Here is a tiny trained network, its code and every weight. The questions are about switching its units off for an input and a target symbol, where a switched-off unit gives its printed mean instead of its output.

import numpy as np


def w(rows, s, z=0):
    codes = np.array(rows[::2]) - 128.0
    scale = np.full(codes.shape[1], s)
    scale[-1] = z or s
    return codes * scale


def norm(h):
    return h / np.sqrt((h * h).mean(-1, keepdims=True) + 1e-5)


def f(y):
    return y / 2 * (1 + np.tanh(0.7978845608 * (y + 0.044715 * y**3)))


def softmax(a):
    e = np.exp(a - a.max(-1, keepdims=True))
    return e / e.sum(-1, keepdims=True)


def log_softmax(a):
    a = a - a.max(-1, keepdims=True)
    return a - np.log(np.exp(a).sum(-1, keepdims=True))


def net(x, mask):
    ids = ['γζημπτω'.index(c) for c in x.split()]
    T = len(ids)
    res = E[ids] + P[:T]
    r = norm(res)
    for j in range(2):
        rows = slice(3 * j, 3 * j + 3)
        q, k, v = (r @ M[0][rows].T for M in (Q, K, V))
        z = softmax(np.where(np.tri(T) > 0, q @ k.T / 3**0.5, -1e9)) @ v
        o = O[0][rows]
        res = res + np.where(mask[j], z, o[:, -1]) @ o[:, :-1]
    y = f(norm(res) @ A[0][:, :-1].T + A[0][:, -1])
    res = res + np.where(mask[2:10], y, B[0][:, -1]) @ B[0][:, :-1]
    return log_softmax(norm(res)[-1] @ U[:, :-1].T + U[:, -1])


Q, K, V, O, A, B = {}, {}, {}, {}, {}, {}
E = w([
[68,61,180,81,164],'γ',
[61,70,194,95,148],'ζ',
[26,85,179,109,168],'η',
[74,76,195,85,123],'μ',
[78,100,197,80,162],'π',
[47,198,222,163,165],'τ',
[226,223,123,6,84],'ω',
],0.0024)
P = w([
[165,131,101,159,118],'0',
[7,160,2,121,152],'1',
[210,116,201,81,152],'2',
[139,114,145,159,62],'3',
[57,134,59,123,127],'4',
[192,130,185,59,157],'5',
[123,126,132,156,69],'6',
[73,130,85,132,122],'7',
[171,145,170,54,156],'8',
[110,142,130,145,62],'9',
[106,105,134,126,108],'10',
[148,160,138,47,156],'11',
[131,130,131,161,65],'12',
[134,105,132,145,127],'13',
],0.007)
Q[0] = w([
[141,231,194,71,207],'head 1',
[101,148,140,234,50],'head 1',
[80,125,151,84,195],'head 1',
[144,115,92,216,9],'head 2',
[99,133,159,166,128],'head 2',
[156,69,107,157,130],'head 2',
],0.014)
K[0] = w([
[128,250,157,93,90],'head 1',
[138,115,117,244,135],'head 1',
[64,138,178,112,74],'head 1',
[222,106,50,226,99],'head 2',
[130,100,134,152,172],'head 2',
[149,87,135,167,76],'head 2',
],0.014)
V[0] = w([
[134,162,71,136,16],'head 1',
[85,77,86,95,119],'head 1',
[71,109,119,111,157],'head 1',
[114,15,104,59,251],'head 2',
[150,101,101,42,3],'head 2',
[1,69,211,148,86],'head 2',
],0.0099)
O[0] = w([
[87,128,216,67,101,140],'head 1',
[180,80,115,107,121,15],'head 1',
[196,70,111,148,95,72],'head 1',
[222,47,106,230,153,63],'head 2',
[53,123,112,113,255,2],'head 2',
[65,9,233,148,100,56],'head 2',
],0.0078,0.003)
A[0] = w([
[141,49,118,142,178,98],'neuron 1',
[165,144,172,70,253,119],'neuron 2',
[54,24,62,86,150,110],'neuron 3',
[124,200,142,124,129,147],'neuron 4',
[129,134,64,243,186,62],'neuron 5',
[224,152,206,77,207,3],'neuron 6',
[130,47,39,87,98,29],'neuron 7',
[75,98,125,145,71,121],'neuron 8',
],0.013,0.005)
B[0] = w([
[73,181,119,146,147,219],'neuron 1',
[204,112,183,143,156,213],'neuron 2',
[62,157,68,162,70,214],'neuron 3',
[115,66,124,168,131,255],'neuron 4',
[103,65,96,40,154,221],'neuron 5',
[188,144,111,141,7,189],'neuron 6',
[103,167,204,65,94,152],'neuron 7',
[156,128,131,123,170,220],'neuron 8',
],0.019,0.0045)
U = w([
[70,185,154,75,44,146],'γ',
[120,159,28,218,131,50],'ζ',
[100,48,136,216,133,2],'η',
[121,95,255,137,184,104],'μ',
[180,227,123,83,208,125],'π',
[151,58,79,40,132,156],'τ',
[235,129,153,145,59,210],'ω',
],0.0078,0.0024)

Each question gives the input, a string of symbols that net reads in full, and the target symbol t.
The units are the heads (3 rows each of Q, K, V and O) and the neurons (one row each of A and B). Each row of codes is followed by its name. A weight is (code - 128) times the scale printed after its matrix; where a second scale follows, it is the last column's (O, A, B and U).
mask holds one flag per unit, heads first, then neurons. A switched-off unit (its flag False) gives its mean, the last column of its rows in O or B, instead of its output. The means were averaged over made-up inputs and are rounded, as every weight is.
A unit's drop is (log p(t) with every unit on - log p(t) with that unit switched off) / (log p(t) with every unit on - log p(t) with every unit switched off).
The circuit of an input: a set's keep is (log p(t) with only the set's units on - log p(t) with every unit switched off) / (log p(t) with every unit on - log p(t) with every unit switched off). Starting from all 10 units, units are removed one at a time, each time the one whose removal leaves the highest keep (on an exact tie, the one counted first), for as long as the keep stays at least 0.8.
circuit, biggest first: the units of the circuit, biggest drop first
unit that matters most: the unit with the biggest drop
top k neurons: the k neurons with the biggest drops, biggest first
drop of u: that unit's drop, to one decimal
input ζ τ ω τ, target η: circuit, biggest first => [neuron 4]
input π μ ω ω τ π ω ω, target μ: circuit, biggest first => [neuron 2; head 2]
input μ τ τ ω τ ω ζ η π ω μ, target ζ: circuit, biggest first => [head 2; neuron 3]
input γ τ τ ζ, target τ: circuit, biggest first => [head 2; neuron 5]
input π ω ω ζ ζ ω ζ ω τ γ, target ζ: circuit, biggest first => [head 2; neuron 4]
input ω τ τ τ τ τ, target τ: circuit, biggest first => [head 1; neuron 5]
input γ γ τ ω, target τ: circuit, biggest first => [head 2; neuron 5]
input τ τ ω τ τ τ ω π ζ, target ω: top 2 neurons => [neuron 6; neuron 2]
input τ τ η ω γ ζ ζ μ τ, target τ: circuit, biggest first => [head 1; neuron 5; head 2]
input τ τ ζ, target τ: top 3 neurons => [neuron 5; neuron 3; neuron 4]
input π τ τ η τ ω π, target ζ: circuit, biggest first => [head 2; neuron 4]
input γ ζ ω τ ω τ η μ τ γ, target τ: circuit, biggest first => [head 2; neuron 5]
input τ μ ω γ τ τ τ τ η τ τ η τ ω, target ζ: top 2 neurons => [neuron 3; neuron 5]
input π γ τ π ζ τ γ γ τ π ζ η ω ω, target ζ: unit that matters most => neuron 3
input π τ π μ ζ μ μ ζ τ η, target ζ: top 2 neurons => [neuron 4; neuron 5]
input η τ μ, target τ: top 2 neurons => [neuron 5; neuron 3]
input τ π τ η γ η ω τ γ, target ω: top 2 neurons => [neuron 6; neuron 2]
input τ ω ω ω ω η η τ τ ω ω, target μ: circuit, biggest first => [head 2; neuron 2]
input ω τ τ π τ, target η: top 2 neurons => [neuron 7; neuron 5]
input η η ω τ τ τ μ ζ τ η, target ω: unit that matters most => head 2
input π π ω μ, target ζ: drop of head 2 => 0.9
